Here is a tiny trained network, its code and every weight. The questions are about switching its units off for an input and a class, where a switched-off unit gives its printed mean instead of its output.

import numpy as np


def w(rows, s, z=0):
    codes = np.array(rows[::2]) - 128.0
    scale = np.full(codes.shape[1], s)
    scale[-1] = z or s
    return codes * scale


def f(y):
    return y / 2 * (1 + np.tanh(0.7978845608 * (y + 0.044715 * y**3)))


def log_softmax(a):
    a = a - a.max(-1, keepdims=True)
    return a - np.log(np.exp(a).sum(-1, keepdims=True))


def net(x, mask):
    res = np.array(x, float).reshape(1, 2) / 4 @ E
    y = f(res @ A[0][:, :-1].T + A[0][:, -1])
    res = res + np.where(mask, y, B[0][:, -1]) @ B[0][:, :-1]
    return log_softmax(res[-1] @ U[:, :-1].T + U[:, -1])


A, B = {}, {}
E = w([
[227,202,88,42,89,140,104,99],'x0',
[140,248,175,141,163,215,139,194],'x1',
],0.014)
A[0] = w([
[57,108,105,216,142,128,181,152,122],'N0',
[140,52,122,103,126,96,156,93,96],'N1',
[150,157,130,72,98,110,94,98,85],'N2',
[116,140,111,120,151,151,158,89,238],'N3',
[123,178,191,89,157,178,180,144,86],'N4',
[90,103,106,78,116,76,72,72,173],'N5',
[168,139,130,38,63,135,76,101,122],'N6',
[152,166,52,92,94,141,149,105,102],'N7',
[72,117,115,199,198,95,191,148,158],'N8',
[139,92,112,166,83,78,128,67,81],'N9',
[135,244,204,130,240,127,141,184,114],'N10',
[168,141,143,52,118,134,105,123,150],'N11',
[111,84,61,69,80,58,101,83,105],'N12',
[189,105,144,146,143,134,110,127,248],'N13',
[138,180,56,84,127,129,112,118,101],'N14',
[81,102,192,187,134,103,132,136,82],'N15',
[111,188,112,161,146,169,154,132,93],'N16',
[137,104,109,131,136,123,136,96,187],'N17',
],0.011,0.012)
B[0] = w([
[180,61,96,103,183,76,186,127,222],'N0',
[91,170,201,114,138,189,117,167,180],'N1',
[158,114,161,63,231,126,19,124,162],'N2',
[145,143,51,195,54,74,210,134,202],'N3',
[110,94,171,83,92,158,107,185,188],'N4',
[112,132,159,199,133,127,139,187,206],'N5',
[183,79,111,64,156,108,180,77,199],'N6',
[157,78,147,56,189,134,163,96,173],'N7',
[169,125,104,89,171,76,200,112,234],'N8',
[57,115,228,107,133,208,53,201,175],'N9',
[87,120,154,132,82,158,104,197,253],'N10',
[181,78,113,89,116,97,172,136,185],'N11',
[119,124,187,126,105,176,149,204,211],'N12',
[177,191,27,199,54,44,190,127,208],'N13',
[157,108,153,59,191,148,176,125,169],'N14',
[170,91,152,67,217,120,137,71,191],'N15',
[88,142,162,82,149,165,11,179,170],'N16',
[102,188,93,208,66,152,114,145,173],'N17',
],0.011,0.016)
U = w([
[174,41,113,74,214,100,198,52,106],'0',
[60,121,193,133,85,202,138,175,113],'1',
[147,186,3,215,21,58,214,80,254],'2',
[100,123,114,138,127,107,82,88,74],'3',
[77,134,136,122,150,166,141,57,86],'4',
],0.011,0.0055)

Each question gives the input, the list of numbers given to net, and the class t.
The units are the neurons (one row each of A and B). Each row of codes is followed by its name. A weight is (code - 128) times the scale printed after its matrix; where a second scale follows, it is the last column's (A, B and U).
mask holds one flag per neuron, in row order. A switched-off neuron (its flag False) gives its mean, the last column of its row in B, instead of its output. The means were averaged over made-up inputs and are rounded, as every weight is.
A unit's drop is (log p(t) with every unit on - log p(t) with that unit switched off) / (log p(t) with every unit on - log p(t) with every unit switched off).
unit that matters most: the unit with the biggest drop
k most important neurons: the k neurons with the biggest drops, biggest first
drop of u: that unit's drop, to one decimal
input [-3,-4], class 1: unit that matters most	N9
input [1,3], class 2: 2 most important neurons	(N9, N12)
input [8,8], class 0: 2 most important neurons	(N6, N7)
input [-4,4], class 0: 2 most important neurons	(N8, N0)
input [3,-3], class 2: 2 most important neurons	(N15, N0)
input [0,3], class 2: 3 most important neurons	(N9, N12, N1)
input [3,0], class 2: 2 most important neurons	(N15, N0)
input [2,-4], class 1: 2 most important neurons	(N12, N9)
input [3,-4], class 1: drop of N8	0.2
input [-3,-3], class 2: drop of N14	0.1
input [-1,2], class 2: drop of N4	0.0
